Each row is followed by its group and then its class within the group.
[  1  -2   1   6 -12   3  -9   2  11   4  -1  -2  22   4  -4  19  -4   0
  -9 -15   1  -4  -4  -2   6   0   0  29   0   4 -16  -5 -19   0  -2] => J > R
[ -8   4   6  19 -14  10  -5 -19  -7   0 -13  -1 -15  12 -15   3 -18  -6
   0  13   2  -3   3   3   3  -1  -7  -9   1   5  39 -17  -4 -10 -14] => J > R
[ 10   2   0  -5  -4   0  -5  -2  22   5  -8  -4  -7   6 -19   9 -14 -10
  -5  -9  -5   3   4   5  12   0  -8 -14   7  10  -7   0  12  -4  -3] => J > R
[ 15 -27  -1 -12 -26  -4   3  16 -23  -3   5   2  34   1  24   7  17   8
  -2 -36   2   1  -2  -3  12  11   6  25 -19  13 -40   6 -26  10   6] => U > A
[ 30  -1   6   0 -19  -3  -4   0  13  11  -7   2 -15   4 -10  11 -10 -11
  -1 -19   3   0  11   7  12  -3  -1  -5   7  12   7  -8   9   1   2] => J > L
[ 22  -6   6   2 -21   2  -7  -1  34   8  -6   4 -10  -7  -4  13 -10 -11
   4 -22   2   9   1  -4   9   4  -5   8   5  10   6 -10   6  -1   2] => J > R
[-14   6  -4   9   9  -1   3  -2 -16   1  -5  -3  -7  -3  -2   5  -7   5
  -7  16  -5  -7   1   6  -8   1  -3 -15   2  -5  25   0  -2  -7  -7] => U > W
[-12  -7   1   5  -4  -2   6   4   6   1   4   1   3  -9   5 -12   6   4
  -3  -9  -5   7   1  -3  -5  -1   1   6   2   5  21   6 -15  -4   1] => T > H
[-13 -13   4  -1 -17  -3  -6   5 -51  -3   4  -2   4   5   7  -7  -2  11
   3  -3   3  -3   5   6  -2   7  -1   0  -6   6   5  -5 -16  -7   8] => U > A
[-18  -2  -1   1   6  -6  -1  13 -36   1   1  -1   2  -2 -15   3 -14   5
   7  -2 -13  -2   9   4  -5   2  -4 -12   0   1  36  18 -13  -4   4] => U > W
[ -4   0  -5   7 -13   0  -6   4   3   1   1  -8 -14  -6 -12  -1  -7  -9
  -3 -18   1   2   8   0   6   0  -3 -21  11   8  11   1   3  -8   3] => J > L
[-13   5   2  -3  11  -3   3   2 -44   1  -2  -7  -1  -5 -14  -3  -9   2
   1  14  -4   0   2  10  -9  -1  -7 -28   2   1  18  17   9  -2   2] => U > W
[ 10  -8  11   3  -2  -2   5   3 -23   0   7   2  -2  -4  -2 -12   1   5
   0  19   0   7   8   4   2   7   0  -2  -2   5  55 -13 -29   8  -3] => T > E
[ -1   2   6  15 -22   1  -9 -19 -15   3  21   7 -27   7 -12 -13 -13 -12
   8   4   6   0   7  -4  -2  -1  -4 -12  10  16  37 -13  10  -4  -6] => J > L
[ -5  -9  -3   1 -21   2  -1   3 -13  -1   5   5 -13  -3   8 -12  10   3
   6  -5   3   1  -8  -3   0   1  10  11 -12   7  -2  -7 -10   2   0] => T > H
[ 27 -12   2  -6  -6  -8  -5   9  16  -4  -4  -5   2   7  -7  16  -2  -3
  -8 -18  -6   0   9   2  10   6  -2   8  -5  10  17 -11 -17   6   1] => J > L
[ 10   4 -11   9 -21  -2  -5  -5  -2   4  -2   2 -21   5 -14  -3 -10 -13
   4  -6  -1   0   3  -2   7  -3  -5 -26  10  10   4 -14  22 -24   3] => J > L
[ -5  -5   3   0 -11  -4  -6  11 -48  -3   2  -2  13   0  -4   7  -6  12
   6  -7   1  -1   4   1   0   6  -4  -1  -8   4   2   9 -30  -5   1] => U > A
[ 17  -7   0  -5 -22   3  -4   5 -14  -7  -7  -1  -7  -3   1   0  -4 -10
   9 -21   1   5   4  -2  -7   2   0 -10   0  20 -21   5  19  -4   2] => J > L
[ -9  -3   7   5 -22 -12   0   7 -16  -3  -2   3 -19   2  -8 -11 -10 -12
   0  -9   4   8  11  -2   6   0  -4 -26  12  14  18  -2   5  -7   2] => J > L
[-14  -7   5   5 -19  -6   1  -3 -26  -3   2  -1 -15  -3   5 -19   8  -3
   5 -11   5   5   5   2  -2   5   5  -5   5  11  20  -6   9  -6  -1] => T > E
[ 12 -21   6  -8 -11  -4   1  16 -11  -2  -3   8   1  -2  13  -8  14  -1
   1 -23  -2   4   6   1   2   4   2   7 -12  15  16  -8  -8   5   4] => T > E
[-24   8  -2  12  -2   3  -3 -19 -10   0  -2   6 -12   7 -16   0 -16   0
   3  20   1  -5   2   3   6  -2  -4 -20  11  -7  14 -19   5 -13   0] => J > R
[  4  -7   6   7  -4  -3   3   6 -20  -4   2   1 -12  -2 -10 -12   7  -1
   3   8  -1   0   6   4  -5   4  -3  -8  -2   5  38  -6  -1   7  -2] => T > E
[  3  -4   5   4  -1  -1  16   7  -5  -8   1   5  -7  -3   2 -10   5  -8
   4  -2   0   0   5   3   1   3  -1   2  -4  10  41 -10  -5  -4  -1] => T > H
[  0   0   1  -6   3   0  -5   5   4 -21   2   2  -3  -5  -2  -1  -4  -9
  -3  -4  -1   4   3   6   7  -1  -5 -15   5   5  19   0   0  -1  -1] => J > L
[ -3 -13   8   5 -17  -6  -3   6 -21  -2   4   7 -15  -8   7 -18   3  -4
  10  -1   5   7   6   9  -9   8   4   1   1   7  33  -9  -1   5   0] => T > E
[-30  -3   2   6   0  -1  -5   4 -34   2   4  -1  10  -3  -1   5  -1   8
  -4  -3  -1  -2  -2  -2  -6   6   0  10  -3   2  13   4 -29 -12  -2] => U > A
[ -6  -2   8  12 -18  -1   1  -9  -8   2   4   1  -8   6  -6 -15  -8   0
   3  10   2   6   6   0   1  -1  -2  -6   0   0  30 -12  -6   3  -1] => T > H
[ -2 -15   0  -4  -6  -1  -3 -10 -42  -1   2  -3   6  -1   4  12   1   6
   0 -13  -4  -3   8   3   1   6   6   6  11  10  33   2 -28  -7   1] => U > A
[-22   5   7   7  14   4  -3  -8 -41   0  -1  -2  -6   6 -15  -5 -13   1
  -1  23  -1  -5   0   5 -16  -6  -1 -30   4  -2  18   7  -4  -7  -2] => U > W
[ -9  -7   8   0  -7  -1   7   5 -52  -6   1  -2   7   0  -7   7  -3  12
   0  -1   0  -3   5   0  -4   9  -1  -2 -10   7  -7  15 -19 -10   0] => U > A
[-20  11   0  20  -3   3   1 -12 -29   1   6   7 -26   0 -11 -13  -7  -5
   4  15   1   2   8   1  -3  -4  -8 -29   4  -1  49  -5   6  -5   0] => T > H
[  2 -11   7   6 -14  -6   0  12  -7  -2   6   3  -5   2   2 -16   9  -2
  -3 -11   1   3   4   4   5  -2   2  -5  -3  14  -2   3 -13   2   3] => T > H
[-13  -7   1   8 -15   4   2  -3 -11   4   1  -1  -7  -5   2 -16  -3  -3
  10   3  -4   5   2   2 -18   3   0   1  -3  -4  31  -7   2  -6  -1] => T > H
[-26  -4   3 -10   3   4  -1   4 -12   3   1  -1   8   6  -5   6  -8  -1
   8  -1   0   2  -2  -1  -5  -1   2  -3  -1   4  29   7 -11  -2   1] => U > W
[-26 -14   5  13  -8   2   1  -1 -51  -5   8  -1  -4  -1   0 -13   1   6
   3   6   0   3  16  -1  -1   2   0  -6  -5   3  33  -9 -23  -9  -3] => U > A
[ 11  -1  -5   3   2   0  -1  11  27  -4   4   1 -12   6  -3  12   2  -2
   0 -13  -1   1   3   1  11  -5   0  21  -8   1  17  -5 -14   8  -1] => J > R
[ 21  -9  21   0  -9   4   0   3  -4  -2 -39  -1   2   6   0  17  -8   1
   4 -13  -2  -1   5  -2   0   1   1   7  -7  10  17  -8  -7   0   1] => J > R
[ 19  -2   5   7  -8   0  -4   4  28  -1  -3  -2   4  -3  -3   9  -7 -10
   1 -21   3   0  -2 -14   3  -1   0  13  -1  -8   2   2   1   1   5] => J > R
[  1 -11  -2  -8  -9   2  -5  20 -31   0   2  -3  19  -4  17  21   5  13
   2 -11   0  -4   3  -1  -2   6  -2  16  -8   5  -1   9 -29   1   0] => U > A
[  2  -1   3  -2   9   0  -3  14 -26  -2   3  -9  15  -4   0  10   1   7
   0  -4  -6  -3   2   9   0  -3  -4  -8 -13   3  23  19 -10 -10  -8] => U > W
[-14   3   3   8 -13  -2   1 -13  -6   1  -1   4 -27   3 -16 -21  -4  -9
  -3  18   0  -3   4   2  -5  -4 -11 -22   8   6  27 -10  13   0   3] => T > H
[ -2 -13  -1  -6  -1   6  -6  18 -28  -3   2  -1  15  -3   2  12   5   8
  -4 -18  -5  -2   2   1   1   7  -6   1 -16  -2  23   4 -34  -5   2] => U > A
[ -5  -2   3   0  23   1  -7   2 -37  -8  -2  -3   9  -2  -2  20  -4  14
  -5   9  -5  -5   4   1  -8   2  -1 -10  -5  -7  46   9 -14  -6  -4] => U > W

Each row is followed by its group and then its class within the group.
[ -3   1   0  -5  -7   3   5  -3   0  -6   0   9  -3   1   0   3   1  -1
 -12   3  -6  -1  -2   5  -2   2   1   2  11  -1   3  -4  -3  -7  -4] => (72) > <89>
[ -2   2  -1  -4  -8   1   3   8   8  -7  -1  -2   1  -1 -14  -2 -15   2
  -5  -2 -13  -6  -4   9  -1  -9   0   4 -11   0   3  -3   1   2  -5] => (69) > <88>
[ -5   1   4  -3  -5   0   6   1   3 -12   0   0   1   0  -5  -3  -3  -1
  -1  -9 -18   0   1   5  -2  -7   0   3  -5  -2   2   0   8   1  -4] => (69) > <91>
[ -7  -1   0  -3  -7  -4   1   4   9  -9  -2  -4   4   2 -12  -1 -10   2
   4  -5 -24  -2  -3   8  -3 -11  -6  -2 -11   1   4  -3   9  -2  -2] => (69) > <88>
[  0  -2   1  -1  -3   3  12   0   2  -2   1   4   2   0   0   5   6   0
 -10  -1  -8   2  -3   4  -2  -1  -2   0   2  -5   6 -21  -7  -1  -1] => (72) > <89>
[-10   2   4  -4  -6  -3  11   1   7 -11  -1   1   3  -2 -10  -2  -7   0
  -7  -2 -13  -3  -2   6  -4 -14   1   1  -9   5   3  -2   7  -2  -4] => (69) > <91>
[ -6   2  -3  -5  -4   1   9   6   2  -7   2   4   5  -2  -2   0  -4   0
  -8   2 -12  -2   0   5   1  -2   2   2   4  -2   3   0   2  -6  -5] => (69) > <91>
[ -7   3   1  -7  -7   5  12   7   4 -10  -3   0  -2  -4  -6   1 -10   1
 -16   1 -12  -4  -1   4   2  -7   5   6  -9   2   5  -9  -2  -4  -7] => (69) > <91>
[-12   1   3  -1  -3  -2   5  -4  11  -6  -9  -3   3  -2 -14  -5 -20   0
   0   0 -10  -7  -3   5   3 -20  -1   6 -28   3   0  -5   2   2  -1] => (69) > <88>
[  0   1  -1  -2  -4   5   2   1  -1  -6   3   0   0  -5  -2  -2   0   2
 -13   8  -5   5  -3   3   1   1   6  -5   9  -4   4  -3  -3  -1 -11] => (72) > <89>
[ -7   0  -8  -2  -3  -1   0   3   8  24  -1  -4   4   2  -6  -5 -10   2
   7  -3 -15  -1  -2   2   3 -10  -1   1 -12   3  -1   5   6  -3   0] => (69) > <88>
[ -8   1   8   0  -5   3   7   0   2  -7  -2  -1  -2  -1   0  -1  -2   1
 -10   4 -17   1  -2  -7   6  -2   2   0  -2  -3   7  -3   0  -1  -1] => (72) > <83>
[ -2   3   2  -2  -3  -1   1  -2   6  -2   1  -3   8  -2  -2   1  -4   5
  -5   0 -10  -2  -8   3  -3  -9   5   5 -18   2  -1  -2  -3   2  -2] => (69) > <88>
[ -4   1   3  -8  -2   0   0   0   3  -6   1   0   0  -3  -7  -2  -1  -1
   2  -3 -11  -1  -3   1  -1  10  -2   1   6  -1   0  -1  -2  -3  -1] => (69) > <91>
[ -5  -7   3  -2  -3   0  11   1   2  -9   2   5   0   0  -5   6   7   3
 -14   3  -6  -1   3   1  -1  -3  -3  -3   5  -3   5  -3  -4  -2  -1] => (72) > <83>
[-10  -1   4   0  -4   4   6  -3   1  -4   1   0  -3   1  -2   0   9  -2
  -7   2 -14  -1   5  -1  -4   2  -1  -6  -6   5   9  -5  -2   0   2] => (72) > <89>
[ -7   6   1  -7  -4  -7   7   6  10  -9   0   0   3  -1 -12  -4  -8   0
  -3  -3 -14  -6  -6   6   0  -8  -1   2  -6   0  -1  -1   6  -3  -6] => (69) > <88>
[-26  -1   2  -7  -6  -6   2   4   7  -7   7  -3   3  -3  -6  -4  -6   0
   3  -3 -23  -5  -4   5  -3  -7  -1   1  -2   1   2   1   7  -4  -4] => (69) > <88>
[ -7   1  -1  -2  -2   1   4  -1   5   1   4   5   1   1   2   4  10   0
 -12   0 -13   2  -4   2  -1   2   1  -2   0  -1   9  -3   3  -2  -1] => (72) > <89>
